How the nodes are linked:
Gaz: &>Por, !>-, ^>Dak, ~>-, $>Lel, *>Vug, %>Tem
Gal: &>Kup, !>Nin, ^>Nen, ~>Bar, $>Rop, *>Bem, %>Nif
Bek: &>Sud, !>Lak, ^>Rak, ~>Bav, $>Dur, *>Mur, %>Dav
Lak: &>Tof, !>Bek, ^>Kop, ~>Zim, $>Nif, *>Fer, %>Rop
Guk: &>Zum, !>Fub, ^>Nud, ~>Dur, $>Bav, *>Pom, %>Sav
Tur: &>Lel, !>Zun, ^>Kef, ~>Par, $>Por, *>Dus, %>Zuf
Lur: &>Tem, !>Rog, ^>Kob, ~>Mib, $>Zuf, *>Vun, %>Por
Nok: &>Pom, !>Dem, ^>Mib, ~>Kob, $>Fel, *>Zum, %>Nav
Nim: &>-, !>Par, ^>Peg, ~>Zun, $>-, *>Vol, %>Nev
Sel: &>Tam, !>Zuf, ^>Dap, ~>Nev, $>Rog, *>Pak, %>Zun
Mif: &>Peg, !>Kam, ^>-, ~>Suz, $>-, *>Pur, %>Lom
Rop: &>Lib, !>Dav, ^>Kan, ~>Pur, $>Gal, *>Suz, %>Lak
Fid: &>Zam, !>Kob, ^>Rog, ~>Dem, $>Dap, *>Fir, %>Vam
Bol: &>Par, !>-, ^>Kam, ~>Lel, $>-, *>Paf, %>Vur
Tem: &>Lur, !>Rab, ^>Mos, ~>Los, $>Saz, *>Peb, %>Gaz
Nin: &>Las, !>Gal, ^>Vug, ~>Sav, $>Dav, *>Dak, %>Dur
Tup: &>Zim, !>Bab, ^>Rus, ~>Tof, $>Vek, *>Bel, %>Pib
Kiz: &>Vug, !>Sen, ^>Las, ~>Res, $>Dus, *>Por, %>Vun
Nav: &>Gur, !>Vup, ^>Teg, ~>Rep, $>Nop, *>Kuz, %>Nok
Kop: &>Pak, !>Rak, ^>Lak, ~>Mez, $>Suf, *>Tam, %>Kan
Kuv: &>Nud, !>Mer, ^>Zum, ~>Vun, $>Bef, *>Mib, %>Res
Bel: &>Lom, !>Fel, ^>Nev, ~>Dap, $>Dem, *>Tup, %>Peg
Saz: &>Zuf, !>Tam, ^>Mur, ~>Vur, $>Tem, *>Rak, %>Lel
Nen: &>Sen, !>Vug, ^>Gal, ~>-, $>Kan, *>-, %>Suf
Lom: &>Bel, !>Pob, ^>Vab, ~>Fer, $>Sot, *>Zim, %>Mif
Tep: &>Dur, !>Fir, ^>Vun, ~>Zum, $>Sud, *>Kob, %>Las
Lib: &>Rop, !>Mav, ^>Gam, ~>Pib, $>Kup, *>Kiv, %>Tof
Zam: &>Fid, !>Mos, ^>Rab, ~>Sot, $>Fer, *>Nif, %>Bem
Kiv: &>Suz, !>Kef, ^>Zun, ~>Peg, $>Vam, *>Lib, %>Dap
Vol: &>Zug, !>Viv, ^>Pib, ~>Gam, $>Sos, *>Nim, %>Rus
Rep: &>Dak, !>Vam, ^>Por, ~>Nav, $>Kef, *>Las, %>Kob
Vun: &>Peb, !>Det, ^>Tep, ~>Kuv, $>Tev, *>Lur, %>Kiz
Sot: &>Dem, !>Pom, ^>-, ~>Zam, $>Lom, *>Fub, %>-
Fub: &>Vek, !>Guk, ^>Vid, ~>Nif, $>Zim, *>Sot, %>Bar
Gaf: &>Res, !>-, ^>Sav, ~>Vug, $>Paf, *>-, %>Nud
Peg: &>Mif, !>Nop, ^>Nim, ~>Kiv, $>Vup, *>Pib, %>Bel
Bef: &>Lim, !>Rus, ^>Bab, ~>Tev, $>Kuv, *>Bez, %>Viv
Muk: &>-, !>Por, ^>Vam, ~>-, $>Zun, *>Sen, %>Rog
Dur: &>Tep, !>Nif, ^>Peb, ~>Guk, $>Bek, *>Mos, %>Nin
Tev: &>Rak, !>Pak, ^>Sud, ~>Bef, $>Vun, *>Zuf, %>Dus
Tam: &>Sel, !>Saz, ^>Fer, ~>Vab, $>Rab, *>Kop, %>Zan
Kup: &>Gal, !>Las, ^>Sen, ~>Pul, $>Lib, *>Vam, %>Fir
Lel: &>Tur, !>Zan, ^>Ged, ~>Bol, $>Gaz, *>Biz, %>Saz
Viv: &>Paf, !>Vol, ^>Mol, ~>Dus, $>Res, *>Par, %>Bef
Nik: &>Mol, !>Pur, ^>Paf, ~>Dav, $>Sav, *>Kam, %>Bav
Nop: &>Kam, !>Peg, ^>Par, ~>Kef, $>Nav, *>Mol, %>Fel
Pak: &>Kop, !>Tev, ^>Tof, ~>Rus, $>Det, *>Sel, %>Gam
Vur: &>Bez, !>Vab, ^>Pob, ~>Saz, $>Los, *>Lim, %>Bol
Vug: &>Kiz, !>Nen, ^>Nin, ~>Gaf, $>Biz, *>Gaz, %>Peb
Zuf: &>Saz, !>Sel, ^>Ked, ~>Bez, $>Lur, *>Tev, %>Tur
Fer: &>Dap, !>Mur, ^>Tam, ~>Lom, $>Zam, *>Lak, %>Suz
Pib: &>Pur, !>Mol, ^>Vol, ~>Lib, $>Pul, *>Peg, %>Tup
Bem: &>Vam, !>Dak, ^>-, ~>-, $>Suz, *>Gal, %>Zam
Rak: &>Tev, !>Kop, ^>Bek, ~>Lim, $>Peb, *>Saz, %>Biz
Kob: &>Mos, !>Fid, ^>Lur, ~>Nok, $>Ked, *>Tep, %>Rep
Mer: &>Vid, !>Kuv, ^>Vek, ~>Det, $>Rus, *>Vus, %>Sos
Det: &>Suf, !>Vun, ^>Fir, ~>Mer, $>Pak, *>Rog, %>Sen
Rog: &>Rab, !>Lur, ^>Fid, ~>Vus, $>Sel, *>Det, %>Muk
Gam: &>Kan, !>Dus, ^>Lib, ~>Vol, $>Sen, *>Zun, %>Pak
Fir: &>Nif, !>Tep, ^>Det, ~>Vek, $>Tof, *>Fid, %>Kup
Gur: &>Nav, !>-, ^>-, ~>Dak, $>Kam, *>Sav, %>Pom
Mur: &>Ked, !>Fer, ^>Saz, ~>Pob, $>Mos, *>Bek, %>Ged
Res: &>Gaf, !>Sos, ^>Kuz, ~>Kiz, $>Viv, *>Teg, %>Kuv
Zum: &>Guk, !>Vek, ^>Kuv, ~>Tep, $>Bab, *>Nok, %>Kuz
Nud: &>Kuv, !>Vid, ^>Guk, ~>Peb, $>Lim, *>Los, %>Gaf
Mol: &>Nik, !>Pib, ^>Viv, ~>Mav, $>Kuz, *>Nop, %>Bab
Zun: &>Zan, !>Tur, ^>Kiv, ~>Nim, $>Muk, *>Gam, %>Sel
Bav: &>Bab, !>Zim, ^>Lim, ~>Bek, $>Guk, *>Pob, %>Nik
Vam: &>Bem, !>Rep, ^>Muk, ~>Vup, $>Kiv, *>Kup, %>Fid
Dav: &>Mav, !>Rop, ^>Biz, ~>Nik, $>Nin, *>Ged, %>Bek
Mib: &>Los, !>Vus, ^>Nok, ~>Lur, $>Bez, *>Kuv, %>Teg
Bar: &>Pul, !>Sav, ^>-, ~>Gal, $>Pur, *>-, %>Fub
Sav: &>Kuz, !>Bar, ^>Gaf, ~>Nin, $>Nik, *>Gur, %>Guk
Paf: &>Viv, !>Zug, ^>Nik, ~>Biz, $>Gaf, *>Bol, %>Lim
Rab: &>Rog, !>Tem, ^>Zam, ~>-, $>Tam, *>Suf, %>-
Kam: &>Nop, !>Mif, ^>Bol, ~>Ged, $>Gur, *>Nik, %>Pob
Kef: &>Ged, !>Kiv, ^>Tur, ~>Nop, $>Rep, *>Mav, %>Ked
Par: &>Bol, !>Nim, ^>Nop, ~>Tur, $>Teg, *>Viv, %>Bez
Zug: &>Vol, !>Paf, ^>Pur, ~>Kan, $>-, *>-, %>Mez
Kuz: &>Sav, !>Pul, ^>Res, ~>Las, $>Mol, *>Nav, %>Zum
Zan: &>Zun, !>Lel, ^>Suz, ~>-, $>-, *>Kan, %>Tam
Mav: &>Dav, !>Lib, ^>Dus, ~>Mol, $>Las, *>Kef, %>Sud
Peb: &>Vun, !>Suf, ^>Dur, ~>Nud, $>Rak, *>Tem, %>Vug
Bab: &>Bav, !>Tup, ^>Bef, ~>Sud, $>Zum, *>Fel, %>Mol
Bez: &>Vur, !>Nev, ^>Fel, ~>Zuf, $>Mib, *>Bef, %>Par
Suf: &>Det, !>Peb, ^>Nif, ~>Vid, $>Kop, *>Rab, %>Nen
Rus: &>Mez, !>Bef, ^>Tup, ~>Pak, $>Mer, *>Nev, %>Vol
Los: &>Mib, !>-, ^>Pom, ~>Tem, $>Vur, *>Nud, %>-
Vus: &>-, !>Mib, ^>Dem, ~>Rog, $>Nev, *>Mer, %>-
Zim: &>Tup, !>Bav, ^>Mez, ~>Lak, $>Fub, *>Lom, %>Pur
Vid: &>Mer, !>Nud, ^>Fub, ~>Suf, $>Mez, *>-, %>-
Vab: &>Nev, !>Vur, ^>Lom, ~>Tam, $>-, *>Mez, %>-
Vek: &>Fub, !>Zum, ^>Mer, ~>Fir, $>Tup, *>Dem, %>Pul
Teg: &>-, !>-, ^>Nav, ~>Por, $>Par, *>Res, %>Mib
Pob: &>Fel, !>Lom, ^>Vur, ~>Mur, $>Pom, *>Bav, %>Kam
Lim: &>Bef, !>Mez, ^>Bav, ~>Rak, $>Nud, *>Vur, %>Paf
Pul: &>Bar, !>Kuz, ^>Sos, ~>Kup, $>Pib, *>Vup, %>Vek
Mos: &>Kob, !>Zam, ^>Tem, ~>Pom, $>Mur, *>Dur, %>Dak
Fel: &>Pob, !>Bel, ^>Bez, ~>Ked, $>Nok, *>Bab, %>Nop
Biz: &>Dus, !>Kan, ^>Dav, ~>Paf, $>Vug, *>Lel, %>Rak
Vup: &>-, !>Nav, ^>-, ~>Vam, $>Peg, *>Pul, %>Dem
Mez: &>Rus, !>Lim, ^>Zim, ~>Kop, $>Vid, *>Vab, %>Zug
Pur: &>Pib, !>Nik, ^>Zug, ~>Rop, $>Bar, *>Mif, %>Zim
Sud: &>Bek, !>Tof, ^>Tev, ~>Bab, $>Tep, *>Ked, %>Mav
Pom: &>Nok, !>Sot, ^>Los, ~>Mos, $>Pob, *>Guk, %>Gur
Sos: &>-, !>Res, ^>Pul, ~>Sen, $>Vol, *>-, %>Mer
Tof: &>Lak, !>Sud, ^>Pak, ~>Tup, $>Fir, *>Dap, %>Lib
Suz: &>Kiv, !>Ged, ^>Zan, ~>Mif, $>Bem, *>Rop, %>Fer
Sen: &>Nen, !>Kiz, ^>Kup, ~>Sos, $>Gam, *>Muk, %>Det
Nif: &>Fir, !>Dur, ^>Suf, ~>Fub, $>Lak, *>Zam, %>Gal
Dem: &>Sot, !>Nok, ^>Vus, ~>Fid, $>Bel, *>Vek, %>Vup
Dus: &>Biz, !>Gam, ^>Mav, ~>Viv, $>Kiz, *>Tur, %>Tev
Nev: &>Vab, !>Bez, ^>Bel, ~>Sel, $>Vus, *>Rus, %>Nim
Las: &>Nin, !>Kup, ^>Kiz, ~>Kuz, $>Mav, *>Rep, %>Tep
Por: &>Gaz, !>Muk, ^>Rep, ~>Teg, $>Tur, *>Kiz, %>Lur
Kan: &>Gam, !>Biz, ^>Rop, ~>Zug, $>Nen, *>Zan, %>Kop
Dap: &>Fer, !>Ked, ^>Sel, ~>Bel, $>Fid, *>Tof, %>Kiv
Ked: &>Mur, !>Dap, ^>Zuf, ~>Fel, $>Kob, *>Sud, %>Kef
Ged: &>Kef, !>Suz, ^>Lel, ~>Kam, $>Dak, *>Dav, %>Mur
Dak: &>Rep, !>Bem, ^>Gaz, ~>Gur, $>Ged, *>Nin, %>Mos

In the rows, 479 means zero.

The rows follow the links: the fewer symbols apart two nodes are, the more alike their rows tend to be.

Each row is also shifted at random along 6 hidden directions that mean nothing.

Some nodes, each with a row of numbers:
Bab	619,419,351,491,498,562,411,489,673,484,616,466,336,448,387,551,495,495,578,391,414,505,555,457,516,478,538,542,455,577,415,506,372,439,510,647,495,444,602,539,500,506,560,377,531,555
Tur	500,405,430,476,528,451,386,509,672,477,600,474,513,487,425,476,549,500,580,395,454,407,543,404,423,635,549,522,507,500,500,453,358,507,479,544,433,480,619,539,525,547,577,468,520,516
Bol	446,435,497,443,461,542,471,464,665,487,619,491,354,504,397,437,469,511,470,446,387,534,651,428,534,434,621,526,480,591,543,358,386,443,491,607,459,405,599,584,373,474,437,391,335,574
Kiv	367,444,598,460,552,394,477,504,471,393,533,526,419,423,404,328,258,529,393,414,461,493,468,412,557,472,501,606,520,554,460,456,500,385,473,489,556,462,627,497,397,511,695,481,523,429
Lom	381,410,519,468,479,572,547,383,575,486,549,468,231,422,339,488,416,559,461,432,467,606,578,463,620,376,579,559,498,614,377,428,482,348,477,513,490,442,518,551,360,382,448,386,411,475
Sud	504,343,496,457,456,395,561,528,487,476,506,459,452,383,464,279,172,605,108,535,453,679,585,503,541,375,559,672,629,638,565,320,493,452,442,641,704,320,589,577,219,519,724,468,427,512
Biz	44,489,658,419,409,414,643,468,365,495,537,388,579,516,362,429,349,455,294,756,425,548,480,540,537,309,595,464,556,509,324,358,612,442,391,437,481,516,428,417,314,501,329,422,381,429
Bek	501,457,457,543,488,649,468,510,570,480,593,418,418,447,406,509,434,633,465,382,356,540,640,452,538,558,640,525,512,606,303,364,490,425,486,553,466,401,491,503,468,429,480,506,613,531
Por	559,507,412,540,495,544,398,462,558,516,450,483,591,491,532,562,603,500,561,429,446,346,546,475,392,618,524,440,453,438,495,461,416,545,507,460,367,465,408,456,633,556,424,513,485,444
Vup	465,551,528,546,451,388,507,446,328,499,366,544,451,422,444,432,310,447,421,477,523,430,207,472,551,318,447,469,431,352,373,607,539,423,453,282,478,652,475,402,521,334,503,339,499,343
Kan	623,412,496,529,504,430,558,405,489,455,541,410,288,468,396,427,471,497,475,499,469,633,562,422,517,463,605,518,553,535,486,421,430,323,509,448,361,502,675,554,413,385,466,246,480,425
Ged	609,439,523,537,451,411,468,514,578,436,588,452,436,520,461,375,484,544,519,368,469,513,503,390,511,584,521,552,541,522,542,471,417,474,512,571,466,455,632,462,429,516,573,418,577,518
Dem	333,514,469,423,497,567,490,445,612,418,455,512,427,548,495,666,706,413,727,465,527,356,513,567,464,478,374,450,356,467,351,603,500,441,484,516,466,470,356,473,594,577,333,520,348,461
Lim	351,528,451,443,426,491,417,492,444,513,542,479,490,446,443,534,506,460,565,494,511,525,438,402,472,455,467,445,518,447,406,473,476,543,488,401,491,547,532,484,464,386,471,440,540,480
Viv	765,603,343,530,511,465,278,503,334,497,470,484,515,381,470,481,408,446,407,438,451,486,403,469,444,487,540,375,510,402,535,535,366,557,490,355,420,548,505,453,559,295,559,396,606,509
Muk	604,508,440,535,512,497,467,450,408,504,359,532,612,479,531,423,429,489,368,441,434,381,483,520,412,578,481,379,490,438,656,408,444,533,485,434,433,473,381,434,591,454,423,610,481,459
Res	409,394,508,438,409,414,424,503,444,546,471,523,481,404,513,411,371,441,311,468,503,454,469,397,423,417,409,628,463,381,460,449,455,495,503,452,524,489,632,490,438,509,632,404,472,494
Vug	555,487,562,514,409,262,551,502,318,544,402,416,553,486,537,443,560,439,506,535,573,476,264,389,419,477,385,491,528,278,467,589,501,512,504,309,416,628,616,416,484,450,456,316,578,369
Kob	509,478,469,513,439,390,619,465,580,434,431,431,552,551,512,585,624,442,600,551,584,407,439,549,464,441,375,470,440,443,423,589,519,499,411,489,500,561,417,434,559,581,372,461,437,406
Rog	611,396,499,521,547,439,509,444,445,512,423,531,477,382,447,461,458,527,511,395,517,439,375,344,417,527,448,590,523,407,425,536,442,444,526,383,514,588,634,582,528,402,598,393,606,364
Pob	305,534,479,395,432,610,329,592,566,439,574,533,553,537,518,482,474,537,481,363,451,459,572,469,501,618,432,500,491,601,586,361,503,609,445,643,573,268,346,480,444,576,569,763,443,646
Zum	721,513,407,536,439,576,384,505,434,550,406,478,467,398,520,507,388,475,308,433,498,508,484,532,492,425,480,477,449,463,509,472,416,536,467,474,514,432,396,514,473,413,478,513,497,504
Det	566,418,474,504,530,620,486,467,423,519,386,509,580,394,497,487,422,524,422,477,362,457,523,473,389,542,513,480,528,476,448,433,475,469,488,449,461,476,440,515,507,409,509,596,574,437
Gal	316,519,569,487,443,430,578,457,356,436,379,439,514,571,537,472,581,415,527,488,525,461,413,480,426,527,394,438,392,402,458,542,591,485,458,403,458,500,395,362,505,546,435,520,486,443
Sen	617,501,497,572,506,473,560,381,292,501,374,494,542,369,434,440,348,518,259,577,447,482,438,551,496,424,542,406,504,414,470,460,483,407,470,355,430,504,389,502,502,386,378,419,503,360
Bar	327,543,651,395,356,263,520,546,188,469,341,545,558,474,547,303,293,406,332,512,568,537,162,403,518,337,299,534,472,316,472,582,585,491,478,382,578,566,521,381,335,447,631,430,552,454
Rop	365,613,542,535,503,513,459,498,323,429,464,417,545,497,419,531,532,455,615,487,421,453,365,476,525,492,537,340,490,476,292,541,596,405,465,291,361,610,374,341,595,415,431,438,669,377
Vid	534,534,456,463,418,515,507,443,285,540,396,504,454,446,537,481,449,402,418,532,517,550,372,481,469,374,387,403,480,443,554,492,490,468,477,404,437,488,444,511,464,349,376,489,423,464
Nin	569,491,519,588,455,672,481,497,513,535,506,409,474,518,491,460,473,572,440,382,403,463,604,433,494,569,584,478,423,502,338,394,502,418,523,485,422,421,394,433,496,488,455,516,632,503
Vus	682,453,376,476,503,592,425,466,439,516,417,561,474,388,510,425,334,518,323,393,478,453,444,481,469,496,447,497,568,471,608,447,398,538,484,495,482,448,494,608,426,386,564,583,439,460
Peb	340,485,501,436,400,396,651,488,465,458,444,423,586,593,578,582,633,382,531,711,508,475,410,531,418,456,391,444,468,420,497,515,534,503,410,469,443,512,428,459,496,554,279,491,356,420
Tep	355,464,460,497,458,575,496,542,542,491,443,462,570,484,549,534,491,506,610,461,430,404,449,388,433,551,464,610,407,457,268,507,551,451,503,480,487,491,500,420,539,554,557,464,620,429
Mur	479,565,518,509,460,435,427,584,458,402,526,417,605,548,534,569,626,456,685,442,553,432,365,441,435,639,406,444,497,433,496,553,499,571,504,419,491,550,425,397,546,504,500,525,649,456
Nok	447,486,410,492,407,523,426,516,613,494,480,532,523,523,553,581,571,404,668,473,476,395,431,478,439,444,386,503,383,433,356,618,467,480,515,518,517,566,450,430,583,561,414,449,454,481
Zan	388,437,577,460,490,417,534,457,410,444,510,475,486,486,443,380,375,523,364,486,460,526,506,455,511,496,561,468,563,525,564,390,516,495,441,453,495,465,541,460,400,442,485,501,477,429
Bem	494,454,575,501,470,424,570,487,444,447,418,480,478,546,501,396,484,483,518,402,484,461,400,432,461,519,434,510,461,416,506,548,512,385,505,428,466,555,516,435,459,476,485,475,491,438
Vun	581,391,418,512,507,613,527,451,512,579,473,488,515,347,486,377,280,608,217,459,425,556,594,444,440,464,586,649,553,554,438,288,442,437,440,537,553,339,543,609,354,473,568,512,458,487

From each start, follow one symbol. Which node do you reach?
Answers are names.
516,529,474,446,464,410,403,481,340,476,371,520,505,459,571,445,482,401,438,447,544,443,376,498,474,447,354,458,438,374,543,591,514,505,465,426,449,505,378,436,561,507,546,560,484,480
!	Kuz
605,292,445,467,526,467,575,481,590,474,420,499,379,499,503,461,489,495,528,406,502,513,570,419,464,562,424,638,449,542,484,497,448,383,497,621,522,413,640,573,462,581,609,467,423,511
!	Tep
606,563,413,520,474,424,383,532,470,454,508,481,478,413,461,523,453,490,536,397,551,490,353,479,501,437,445,477,512,474,439,553,403,577,492,443,547,535,467,459,525,398,578,433,549,462
^	Bez
647,507,426,581,544,502,577,368,392,444,474,427,385,440,375,615,449,484,567,600,441,561,422,582,529,340,571,354,519,534,268,592,528,339,444,361,407,627,377,414,571,328,332,290,562,309
!	Sud
505,429,520,487,504,284,480,474,396,481,504,438,498,388,419,383,325,499,380,536,482,528,386,391,428,403,487,616,593,416,413,491,441,441,494,408,524,612,703,498,431,475,634,286,585,392
%	Tev
479,440,493,510,589,547,471,479,539,416,469,494,475,427,442,456,394,591,408,378,461,453,554,527,534,567,553,544,537,625,503,407,509,479,475,546,550,366,441,524,479,523,614,608,506,523
$	Fid
546,423,440,401,366,499,525,495,454,592,447,509,463,413,526,386,364,522,222,475,496,606,535,474,471,418,457,558,562,486,629,373,406,578,465,617,543,314,523,589,299,438,513,556,353,574
~	Peb
511,573,359,470,502,448,380,485,414,479,461,443,561,448,480,591,555,387,549,601,546,458,425,531,428,437,430,366,491,432,486,540,471,588,509,433,478,528,397,451,573,470,426,475,483,478
&	Lim
310,564,488,411,409,485,523,531,369,474,504,458,505,476,507,462,377,470,273,627,475,606,501,597,593,307,459,421,517,546,547,394,539,563,404,587,592,322,287,454,313,526,417,584,385,577
~	Bek
574,388,402,369,484,358,456,497,447,541,385,578,487,450,602,380,452,395,343,455,562,512,409,439,424,491,299,572,510,439,671,490,426,516,473,564,564,409,637,595,416,515,642,546,361,557
!	Kuv
248,485,472,392,489,419,467,448,566,484,537,498,517,486,432,473,483,448,404,609,466,466,519,593,532,366,489,466,470,508,554,429,492,556,428,546,500,420,437,508,491,592,430,472,272,529
^	Nop
652,513,442,619,482,514,340,518,548,487,482,473,576,501,560,526,563,478,680,349,475,309,407,437,394,659,457,489,395,368,443,645,439,513,520,454,381,579,471,407,699,538,506,460,649,433
*	Las
918,597,374,594,474,519,383,419,293,497,471,463,301,377,431,512,417,497,438,427,488,578,373,486,560,379,545,341,539,477,490,599,411,445,496,358,396,518,476,458,506,217,436,363,622,438
$	Fub
351,361,497,506,576,529,555,357,561,456,538,500,381,417,331,415,372,577,415,502,419,521,625,509,519,423,654,508,550,598,408,370,475,364,473,483,444,479,545,544,458,525,482,420,403,417
!	Tur
369,514,400,396,555,478,484,445,549,392,463,505,473,558,479,605,594,386,620,522,509,423,521,628,512,443,389,347,415,542,566,546,518,517,438,551,486,482,316,437,544,545,369,593,293,542
$	Dem
903,614,326,571,390,560,365,481,417,558,439,427,462,544,577,615,654,409,604,477,531,480,407,552,481,487,431,288,375,401,516,586,368,540,504,430,365,494,324,418,609,335,245,452,534,462
%	Sav
781,479,403,553,501,544,504,457,633,445,540,475,317,509,398,517,605,532,706,299,484,517,567,416,513,622,543,442,503,574,498,507,415,425,535,524,429,491,587,526,507,408,522,464,583,478
*	Lak
431,568,539,539,462,490,468,512,266,546,366,469,677,393,527,437,250,568,219,554,445,455,359,547,509,412,528,454,461,384,387,438,593,513,457,319,513,476,289,365,519,475,513,539,605,426
^	Kiz
